Here is a tiny trained network, its code and every weight. The questions are about switching its units off for an input and a target symbol, where a switched-off unit gives its printed mean instead of its output.

import numpy as np


def w(rows, s, z=0):
    codes = np.array(rows[::2]) - 128.0
    scale = np.full(codes.shape[1], s)
    scale[-1] = z or s
    return codes * scale


def f(y):
    return np.maximum(y, 0)


def softmax(a):
    e = np.exp(a - a.max(-1, keepdims=True))
    return e / e.sum(-1, keepdims=True)


def log_softmax(a):
    a = a - a.max(-1, keepdims=True)
    return a - np.log(np.exp(a).sum(-1, keepdims=True))


def net(x, mask):
    ids = ['αγδεημξπστψω'.index(c) for c in x.split()]
    T = len(ids)
    res = E[ids] + P[:T]
    u = 0
    for l in range(2):
        q, k, v = (res @ M[l].T for M in (Q, K, V))
        z = softmax(np.where(np.tri(T) > 0, q @ k.T / 4**0.5, -1e9)) @ v
        res = res + np.where(mask[u], z, O[l][:, -1]) @ O[l][:, :-1]
        u += 1
        y = f(res @ A[l][:, :-1].T + A[l][:, -1])
        res = res + np.where(mask[u : u + 8], y, B[l][:, -1]) @ B[l][:, :-1]
        u += 8
    return log_softmax(res[-1] @ U[:, :-1].T + U[:, -1])


Q, K, V, O, A, B = {}, {}, {}, {}, {}, {}
E = w([
[109,152,117],'α',
[116,127,109],'γ',
[115,140,116],'δ',
[137,153,141],'ε',
[176,124,128],'η',
[146,146,155],'μ',
[74,149,104],'ξ',
[132,102,142],'π',
[221,178,141],'σ',
[102,141,99],'τ',
[167,39,122],'ψ',
[72,176,250],'ω',
],0.023)
P = w([
[34,144,44],'0',
[7,120,90],'1',
[3,100,97],'2',
[44,119,123],'3',
[81,125,152],'4',
[129,123,182],'5',
[124,125,189],'6',
[115,145,182],'7',
[121,133,183],'8',
],0.0045)
Q[0] = w([
[170,69,205],'L0H0',
[163,105,175],'L0H0',
[92,225,189],'L0H0',
[130,6,115],'L0H0',
],0.011)
K[0] = w([
[84,179,9],'L0H0',
[117,118,105],'L0H0',
[133,189,204],'L0H0',
[1,226,157],'L0H0',
],0.0091)
V[0] = w([
[111,1,227],'L0H0',
[120,75,63],'L0H0',
[156,57,128],'L0H0',
[52,95,88],'L0H0',
],0.0079)
O[0] = w([
[132,27,221,105],'L0H0',
[94,168,255,15],'L0H0',
[186,127,183,3],'L0H0',
[134,117,162,166],'L0H0',
],0.006,0.0027)
A[0] = w([
[172,164,156,170],'L0N0',
[139,214,236,74],'L0N1',
[178,151,143,102],'L0N2',
[134,12,181,66],'L0N3',
[31,69,254,254],'L0N4',
[146,18,164,150],'L0N5',
[228,86,32,134],'L0N6',
[61,83,42,210],'L0N7',
],0.0087,0.006)
B[0] = w([
[34,39,48,150],'L0N0',
[77,185,110,162],'L0N1',
[251,200,81,135],'L0N2',
[255,220,51,140],'L0N3',
[127,36,255,245],'L0N4',
[116,99,52,148],'L0N5',
[104,55,248,148],'L0N6',
[219,155,207,211],'L0N7',
],0.0049,0.011)
Q[1] = w([
[79,13,254],'L1H0',
[150,64,185],'L1H0',
[145,106,157],'L1H0',
[154,158,148],'L1H0',
],0.0074)
K[1] = w([
[196,162,197],'L1H0',
[129,217,116],'L1H0',
[169,140,213],'L1H0',
[1,215,71],'L1H0',
],0.0074)
V[1] = w([
[254,219,105],'L1H0',
[93,176,189],'L1H0',
[168,86,52],'L1H0',
[248,142,175],'L1H0',
],0.0092)
O[1] = w([
[124,195,123,2],'L1H0',
[124,47,1,227],'L1H0',
[185,37,186,4],'L1H0',
[195,211,101,111],'L1H0',
],0.0082,0.0079)
A[1] = w([
[133,157,253,133],'L1N0',
[130,170,168,96],'L1N1',
[84,157,156,206],'L1N2',
[106,132,119,100],'L1N3',
[77,122,189,16],'L1N4',
[146,116,219,73],'L1N5',
[132,73,201,149],'L1N6',
[71,146,219,1],'L1N7',
],0.011,0.005)
B[1] = w([
[119,41,143,176],'L1N0',
[88,25,1,140],'L1N1',
[58,142,206,254],'L1N2',
[119,29,114,160],'L1N3',
[239,194,26,206],'L1N4',
[62,187,75,160],'L1N5',
[227,127,148,255],'L1N6',
[228,98,20,202],'L1N7',
],0.0074,0.005)
U = w([
[99,179,86,73],'α',
[109,133,115,22],'γ',
[106,152,98,72],'δ',
[120,178,76,64],'ε',
[157,150,109,115],'η',
[115,160,145,175],'μ',
[40,129,117,220],'ξ',
[114,88,187,245],'π',
[174,191,40,190],'σ',
[89,138,109,239],'τ',
[172,86,142,53],'ψ',
[93,75,6,3],'ω',
],0.016,0.0049)

Each question gives the input, a string of symbols that net reads in full, and the target symbol t.
The units are the heads (4 rows each of Q, K, V and O) and the neurons (one row each of A and B). Each row of codes is followed by its name. A weight is (code - 128) times the scale printed after its matrix; where a second scale follows, it is the last column's (O, A, B and U).
mask holds one flag per unit, layer by layer, with each layer's heads first. A switched-off unit (its flag False) gives its mean, the last column of its rows in O or B, instead of its output. The means were averaged over made-up inputs and are rounded, as every weight is.
A unit's drop is (log p(t) with every unit on - log p(t) with that unit switched off) / (log p(t) with every unit on - log p(t) with every unit switched off).
The circuit of an input: a set's keep is (log p(t) with only the set's units on - log p(t) with every unit switched off) / (log p(t) with every unit on - log p(t) with every unit switched off). Starting from the 12 units with the biggest drops (on a tie, the unit counted first), units are removed one at a time, each time the one whose removal leaves the highest keep (on an exact tie, the one counted first), for as long as the keep stays at least 0.8.
units of the circuit, in order: the units of the circuit, biggest drop first
most important unit: the unit with the biggest drop
k most important neurons: the k neurons with the biggest drops, biggest first
k most important neurons of layer l: the k neurons of layer l with the biggest drops, biggest first
drop when u is switched off: that unit's drop, to one decimal
input σ δ ω ω, target ω: 2 most important neurons : L1N7, L1N4
input α μ ξ γ ψ ξ π ε δ, target π: most important unit : L0H0
input δ ξ γ, target ξ: units of the circuit, in order : L0H0, L1N4, L1N7
input π α π μ ω π, target ω: 3 most important neurons : L0N4, L0N5, L1N2
input σ μ δ π, target π: 3 most important neurons of layer 1 : L1N0, L1N4, L1N7
input δ ξ ξ, target ξ: 2 most important neurons : L1N6, L1N2
input α η π α, target π: units of the circuit, in order : L1H0, L1N4
input γ π μ, target π: units of the circuit, in order : L1H0, L1N4
input ξ γ ε, target ξ: 3 most important neurons of layer 1 : L1N6, L1N4, L1N7
input ξ η ξ δ, target ξ: units of the circuit, in order : L1N6, L1N4, L1N7
input ω ε μ ε ω ξ ε, target ω: 2 most important neurons of layer 1 : L1N2, L1N6
input π τ ψ τ, target ψ: 2 most important neurons : L1N6, L0N4
input τ ε ω ω ε, target ω: 2 most important neurons : L0N4, L1N2
input ξ ω ε ξ ω ω π, target ω: 2 most important neurons : L0N4, L1N2
input ψ ξ ω σ σ δ, target σ: units of the circuit, in order : L1H0
input α α ω ξ δ ξ ξ δ ε, target ξ: 2 most important neurons of layer 0 : L0N7, L0N3
input γ ξ γ α ω μ η, target ω: 2 most important neurons : L0N7, L0N4
input σ τ ξ ψ, target ψ: 2 most important neurons : L0N0, L1N6
input σ σ α, target σ: 2 most important neurons : L0N7, L0N4
input ω ψ ω ξ ξ ω α, target ω: units of the circuit, in order : L1H0
input ω ω δ η, target ω: 2 most important neurons : L0N4, L1N2
input ψ ξ α, target ψ: 2 most important neurons of layer 1 : L1N6, L1N7
input π ψ α π, target ψ: 2 most important neurons : L1N6, L1N2
input π η π, target π: drop when L0N3 is switched off : 0.4
input γ ψ π, target ψ: drop when L1N2 is switched off : 0.1
input γ ω α ω μ, target ω: drop when L1H0 is switched off : 0.6
input π ψ π ξ δ, target π: most important neuron : L1N0
input η ξ π ξ ψ ξ, target ψ: drop when L1N0 is switched off : 0.2
